Here is a tiny trained network, its code and every weight. The questions are about switching its units off for an input and a target symbol, where a switched-off unit gives its printed mean instead of its output.

import numpy as np


def w(rows, s, z=0):
    codes = np.array(rows[::2]) - 128.0
    scale = np.full(codes.shape[1], s)
    scale[-1] = z or s
    return codes * scale


def f(y):
    return y / 2 * (1 + np.tanh(0.7978845608 * (y + 0.044715 * y**3)))


def softmax(a):
    e = np.exp(a - a.max(-1, keepdims=True))
    return e / e.sum(-1, keepdims=True)


def log_softmax(a):
    a = a - a.max(-1, keepdims=True)
    return a - np.log(np.exp(a).sum(-1, keepdims=True))


def net(x, mask):
    ids = ['ΔΦαβγεζημξτ'.index(c) for c in x.split()]
    T = len(ids)
    res = E[ids] + P[:T]
    u = 0
    for l in range(3):
        q, k, v = (res @ M[l].T for M in (Q, K, V))
        z = softmax(np.where(np.tri(T) > 0, q @ k.T / 4**0.5, -1e9)) @ v
        res = res + np.where(mask[u], z, O[l][:, -1]) @ O[l][:, :-1]
        u += 1
        y = f(res @ A[l][:, :-1].T + A[l][:, -1])
        res = res + np.where(mask[u : u + 4], y, B[l][:, -1]) @ B[l][:, :-1]
        u += 4
    return log_softmax(res[-1] @ U[:, :-1].T + U[:, -1])


Q, K, V, O, A, B = {}, {}, {}, {}, {}, {}
E = w([
[86,110,67,149,197,60,51],'Δ',
[174,49,113,186,129,24,117],'Φ',
[82,106,112,207,122,190,125],'α',
[126,185,127,127,221,80,178],'β',
[180,123,102,136,60,219,69],'γ',
[105,239,69,101,184,151,47],'ε',
[227,49,170,87,82,197,155],'ζ',
[166,94,164,171,126,144,220],'η',
[162,188,141,101,135,211,152],'μ',
[206,118,105,61,132,87,82],'ξ',
[161,72,73,176,95,109,3],'τ',
],0.0051)
P = w([
[162,130,136,170,154,112,92],'0',
[144,79,127,113,168,145,118],'1',
[114,138,100,103,81,103,172],'2',
[174,114,82,159,175,126,123],'3',
[144,82,132,113,163,142,127],'4',
[116,138,112,107,73,106,169],'5',
[130,128,254,115,125,76,126],'6',
],0.0069)
Q[0] = w([
[114,138,92,60,111,118,107],'0.h1',
[88,148,41,88,82,40,147],'0.h1',
[187,143,95,132,170,137,150],'0.h1',
[135,174,143,252,91,158,210],'0.h1',
],0.014)
K[0] = w([
[87,123,177,162,141,72,134],'0.h1',
[111,97,160,244,109,87,93],'0.h1',
[103,111,201,94,98,161,107],'0.h1',
[150,50,69,1,62,105,37],'0.h1',
],0.012)
V[0] = w([
[139,37,124,22,146,85,46],'0.h1',
[109,7,63,36,159,92,21],'0.h1',
[88,34,105,65,167,106,153],'0.h1',
[138,180,169,164,96,139,139],'0.h1',
],0.0015)
O[0] = w([
[166,153,114,132,119,54,64,187],'0.h1',
[196,252,76,128,55,51,85,254],'0.h1',
[203,208,87,154,1,130,122,102],'0.h1',
[72,52,139,111,208,134,129,78],'0.h1',
],0.00094,0.00025)
A[0] = w([
[61,97,151,88,57,193,178,27],'0.n1',
[3,129,128,124,101,67,183,8],'0.n2',
[36,172,146,10,131,105,145,4],'0.n3',
[133,137,123,141,118,124,132,96],'0.n4',
],0.012,0.0033)
B[0] = w([
[152,209,66,198,112,2,77,45],'0.n1',
[161,101,142,33,116,193,82,2],'0.n2',
[139,35,140,170,80,135,123,3],'0.n3',
[137,138,125,134,128,130,129,65],'0.n4',
],0.0077,0.00074)
Q[1] = w([
[191,39,195,174,132,50,194],'1.h1',
[26,79,115,84,205,34,124],'1.h1',
[188,221,160,35,189,135,197],'1.h1',
[18,163,141,229,133,163,253],'1.h1',
],0.043)
K[1] = w([
[204,18,183,169,103,56,214],'1.h1',
[44,118,114,122,220,3,132],'1.h1',
[190,247,187,40,198,112,194],'1.h1',
[31,132,168,236,146,194,248],'1.h1',
],0.037)
V[1] = w([
[131,146,126,134,110,125,130],'1.h1',
[123,123,118,127,116,132,132],'1.h1',
[121,66,162,135,255,98,71],'1.h1',
[138,129,128,131,145,125,125],'1.h1',
],0.0075)
O[1] = w([
[109,118,133,102,138,120,115,110],'1.h1',
[126,120,130,119,138,118,124,117],'1.h1',
[183,243,91,226,4,175,171,254],'1.h1',
[114,137,130,136,118,137,136,152],'1.h1',
],0.0048,0.0014)
A[1] = w([
[14,153,162,86,114,165,198,115],'1.n1',
[125,116,148,74,92,95,195,2],'1.n2',
[129,170,119,30,69,158,145,23],'1.n3',
[102,82,191,127,247,98,69,8],'1.n4',
],0.015,0.0033)
B[1] = w([
[207,76,115,126,71,78,68,124],'1.n1',
[49,154,65,143,130,192,2,75],'1.n2',
[82,113,109,234,97,94,180,70],'1.n3',
[130,254,120,203,38,161,132,8],'1.n4',
],0.0092,0.0011)
Q[2] = w([
[118,142,254,127,139,68,74],'2.h1',
[205,73,79,152,253,163,135],'2.h1',
[143,111,92,85,187,119,101],'2.h1',
[193,180,161,175,122,178,131],'2.h1',
],0.047)
K[2] = w([
[177,84,76,140,228,147,121],'2.h1',
[146,143,252,153,163,112,49],'2.h1',
[103,94,172,135,161,84,106],'2.h1',
[169,171,136,207,117,165,138],'2.h1',
],0.043)
V[2] = w([
[167,103,166,35,98,71,250],'2.h1',
[184,65,126,65,84,193,58],'2.h1',
[128,180,103,45,228,93,66],'2.h1',
[170,131,70,162,61,16,82],'2.h1',
],0.019)
O[2] = w([
[77,85,23,197,118,224,140,48],'2.h1',
[53,136,130,157,247,77,116,104],'2.h1',
[148,80,38,36,152,61,119,216],'2.h1',
[36,112,164,117,68,75,218,253],'2.h1',
],0.014,0.0014)
A[2] = w([
[204,108,81,30,61,99,177,58],'2.n1',
[131,93,139,150,254,147,73,3],'2.n2',
[238,68,48,83,132,108,84,50],'2.n3',
[153,98,98,243,179,208,128,75],'2.n4',
],0.0088,0.0049)
B[2] = w([
[88,133,113,224,111,103,25,254],'2.n1',
[65,117,192,213,149,178,159,202],'2.n2',
[105,223,128,76,175,168,216,233],'2.n3',
[94,132,144,10,79,110,77,210],'2.n4',
],0.013,0.0087)
U = w([
[120,118,131,159,107,82,80,92],'Δ',
[104,124,131,151,63,151,208,129],'Φ',
[254,126,162,133,155,150,110,217],'α',
[131,166,77,189,104,189,129,114],'β',
[119,118,153,189,201,141,129,104],'γ',
[112,186,115,118,164,92,113,73],'ε',
[60,116,147,114,141,144,100,46],'ζ',
[148,119,122,62,109,143,96,119],'η',
[131,161,132,84,170,175,172,95],'μ',
[128,43,28,111,188,100,138,254],'ξ',
[118,123,180,69,153,57,160,76],'τ',
],0.0042,0.0083)

Each question gives the input, a string of symbols that net reads in full, and the target symbol t.
The units are the heads (4 rows each of Q, K, V and O) and the neurons (one row each of A and B). Each row of codes is followed by its name. A weight is (code - 128) times the scale printed after its matrix; where a second scale follows, it is the last column's (O, A, B and U).
mask holds one flag per unit, layer by layer, with each layer's heads first. A switched-off unit (its flag False) gives its mean, the last column of its rows in O or B, instead of its output. The means were averaged over made-up inputs and are rounded, as every weight is.
A unit's drop is (log p(t) with every unit on - log p(t) with that unit switched off) / (log p(t) with every unit on - log p(t) with every unit switched off).
The circuit of an input: a set's keep is (log p(t) with only the set's units on - log p(t) with every unit switched off) / (log p(t) with every unit on - log p(t) with every unit switched off). Starting from the 12 units with the biggest drops (on a tie, the unit counted first), units are removed one at a time, each time the one whose removal leaves the highest keep (on an exact tie, the one counted first), for as long as the keep stays at least 0.8.
circuit, biggest first: the units of the circuit, biggest drop first
unit that matters most: the unit with the biggest drop
k most important neurons: the k neurons with the biggest drops, biggest first
top k neurons in layer l: the k neurons of layer l with the biggest drops, biggest first
drop of u: that unit's drop, to one decimal
input β τ ζ Φ μ Δ γ, target Φ: circuit, biggest first : [2.h1, 1.h1, 1.n4]
input ζ μ α β, target ζ: circuit, biggest first : [2.h1, 2.n4, 2.n2, 0.n1]
input ε γ Φ ξ α α μ, target ξ: circuit, biggest first : [2.h1, 1.n3]
input τ η Φ τ γ μ β, target τ: circuit, biggest first : [2.h1]
input Δ Δ α β α ζ τ, target β: 2 most important neurons : [2.n1, 2.n3]
input ζ ζ Φ ζ β τ τ, target ζ: circuit, biggest first : [2.h1, 2.n4, 2.n2, 0.n1]
input ζ ξ γ Φ μ ζ ζ, target Φ: circuit, biggest first : [2.h1, 1.h1]
input β η ε, target ξ: circuit, biggest first : [1.h1, 2.h1]
input ε Φ Δ, target ξ: circuit, biggest first : [2.h1, 2.n2, 0.n2]
input Δ η μ α μ, target Δ: circuit, biggest first : [2.h1, 2.n1]
input α γ ζ η β Φ, target ξ: circuit, biggest first : [1.h1, 2.h1, 0.n1, 2.n2]
input Φ τ ξ, target ξ: circuit, biggest first : [1.h1, 2.h1]
input τ η β α Φ η, target Φ: circuit, biggest first : [2.h1, 1.n1]
input α ξ μ β α γ, target ξ: circuit, biggest first : [1.h1, 2.h1]
input ε η η Δ γ μ ξ, target Δ: top 2 neurons in layer 2 : [2.n1, 2.n3]
input η Δ τ, target ξ: unit that matters most : 1.h1
input μ Φ Φ Φ Δ α ε, target Φ: circuit, biggest first : [2.h1, 1.h1]
input Φ ζ μ β Δ η ζ, target β: top 3 neurons in layer 2 : [2.n1, 2.n3, 2.n4]
input ζ β ζ, target Φ: 3 most important neurons : [0.n1, 1.n3, 2.n1]
input Δ α γ ζ η α, target Φ: 2 most important neurons : [0.n1, 2.n1]
input α α ε Φ, target α: top neuron in layer 1 : [1.n1]
input η η η ζ, target η: 2 most important neurons : [2.n4, 1.n2]
input γ ξ η ζ ε, target γ: 2 most important neurons : [2.n2, 0.n1]
input γ Δ γ η γ α, target ξ: top 2 neurons in layer 0 : [0.n1, 0.n2]
input α Φ μ α ξ, target α: drop of 2.h1 : 0.7
input Φ α Φ, target Φ: drop of 2.n4 : 0.0
input α Φ η Δ μ ε α, target Δ: drop of 1.n1 : 0.1
